Below is a small trained network, with its code and all its weights. Each question gives an input and a class and asks what happens when units are switched off, that is, made to give their printed mean instead of their output.

import numpy as np


def w(rows, s, z=0):
    codes = np.array(rows[::2]) - 128.0
    scale = np.full(codes.shape[1], s)
    scale[-1] = z or s
    return codes * scale


def norm(h):
    return h / np.sqrt((h * h).mean(-1, keepdims=True) + 1e-5)


def f(y):
    return y / 2 * (1 + np.tanh(0.7978845608 * (y + 0.044715 * y**3)))


def log_softmax(a):
    a = a - a.max(-1, keepdims=True)
    return a - np.log(np.exp(a).sum(-1, keepdims=True))


def net(x, mask):
    res = np.array(x, float).reshape(1, 3) / 4 @ E
    u = 0
    for l in range(3):
        y = f(norm(res) @ A[l][:, :-1].T + A[l][:, -1])
        res = res + np.where(mask[u : u + 3], y, B[l][:, -1]) @ B[l][:, :-1]
        u += 3
    return log_softmax(norm(res)[-1] @ U[:, :-1].T + U[:, -1])


A, B = {}, {}
E = w([
[202,90,45,154],'x0',
[143,38,55,6],'x1',
[97,3,248,162],'x2',
],0.0014)
A[0] = w([
[134,76,123,121,200],'0.n1',
[163,99,101,141,5],'0.n2',
[122,91,84,252,145],'0.n3',
],0.0036,0.0034)
B[0] = w([
[128,197,107,130,246],'0.n1',
[219,168,255,213,38],'0.n2',
[155,99,53,131,193],'0.n3',
],0.0051,0.0014)
A[1] = w([
[177,28,218,145,143],'1.n1',
[107,74,102,85,7],'1.n2',
[192,228,198,253,145],'1.n3',
],0.0049,0.0017)
B[1] = w([
[249,180,114,70,189],'1.n1',
[118,134,38,113,142],'1.n2',
[149,53,68,1,254],'1.n3',
],0.0071,0.00055)
A[2] = w([
[212,125,84,161,46],'2.n1',
[70,147,200,94,132],'2.n2',
[183,254,121,75,255],'2.n3',
],0.0077,0.0012)
B[2] = w([
[66,250,215,97,207],'2.n1',
[132,236,82,153,182],'2.n2',
[224,63,254,177,254],'2.n3',
],0.0053,0.0027)
U = w([
[223,119,227,184,191],'0',
[105,28,17,1,177],'1',
[93,233,125,170,199],'2',
[39,109,70,231,134],'3',
[30,28,123,211,2],'4',
],0.008,0.0072)

Each question gives the input, the list of numbers given to net, and the class t.
The units are the neurons (one row each of A and B). Each row of codes is followed by its name. A weight is (code - 128) times the scale printed after its matrix; where a second scale follows, it is the last column's (A, B and U).
mask holds one flag per neuron, layer by layer. A switched-off neuron (its flag False) gives its mean, the last column of its row in B, instead of its output. The means were averaged over made-up inputs and are rounded, as every weight is.
A unit's drop is (log p(t) with every unit on - log p(t) with that unit switched off) / (log p(t) with every unit on - log p(t) with every unit switched off).
The circuit of an input: a set's keep is (log p(t) with only the set's units on - log p(t) with every unit switched off) / (log p(t) with every unit on - log p(t) with every unit switched off). Starting from all 9 units, units are removed one at a time, each time the one whose removal leaves the highest keep (on an exact tie, the one counted first), for as long as the keep stays at least 0.8.
circuit, biggest first: the units of the circuit, biggest drop first
top k neurons: the k neurons with the biggest drops, biggest first
top k neurons in layer l: the k neurons of layer l with the biggest drops, biggest first
input [0,-1,2], class 3: circuit, biggest first -> (1.n3; 2.n3; 2.n1)
input [5,4,-2], class 2: top 2 neurons -> (1.n3; 1.n1)
input [7,2,5], class 2: top 4 neurons -> (2.n1; 0.n3; 0.n1; 1.n3)
input [-1,8,-8], class 0: top 2 neurons -> (2.n3; 1.n3)
input [6,-3,2], class 2: top 2 neurons -> (0.n3; 2.n1)
input [6,4,-1], class 2: top 4 neurons -> (1.n3; 2.n1; 0.n2; 1.n1)
input [5,1,2], class 2: circuit, biggest first -> (2.n1; 2.n3)
input [3,1,3], class 3: circuit, biggest first -> (0.n1; 2.n3; 1.n1)
input [7,4,-2], class 2: circuit, biggest first -> (1.n3; 2.n1)
input [-1,2,-8], class 0: circuit, biggest first -> (2.n3)
input [7,5,-5], class 2: top 4 neurons -> (1.n3; 1.n1; 2.n1; 0.n2)
input [1,1,-1], class 3: circuit, biggest first -> (1.n1; 1.n3; 2.n1)
input [-6,4,3], class 2: circuit, biggest first -> (1.n3; 2.n2)
input [7,1,5], class 2: top 3 neurons -> (2.n1; 0.n3; 0.n1)
input [8,5,-8], class 0: circuit, biggest first -> (2.n3; 1.n3)
input [-3,1,0], class 3: top 2 neurons in layer 2 -> (2.n1; 2.n3)
input [7,6,4], class 2: top neuron in layer 1 -> (1.n3)
input [0,-4,1], class 1: top 2 neurons -> (1.n3; 2.n3)
input [-2,2,-2], class 3: top 3 neurons -> (1.n1; 1.n3; 2.n1)
input [1,0,1], class 3: top 3 neurons -> (1.n1; 1.n3; 2.n3)
input [2,7,-7], class 0: top 2 neurons in layer 0 -> (0.n3; 0.n2)
input [-5,-8,-6], class 1: top 2 neurons -> (1.n3; 1.n1)
input [-8,-1,5], class 2: top 3 neurons -> (2.n2; 0.n2; 2.n3)
input [-1,1,-7], class 0: top neuron -> (2.n3)
input [2,2,-3], class 3: top 4 neurons -> (1.n1; 1.n3; 2.n1; 2.n3)
input [-6,1,3], class 2: top 2 neurons in layer 2 -> (2.n2; 2.n3)
input [-2,3,1], class 3: top neuron in layer 2 -> (2.n1)
input [-4,-5,2], class 1: top 2 neurons in layer 2 -> (2.n1; 2.n3)
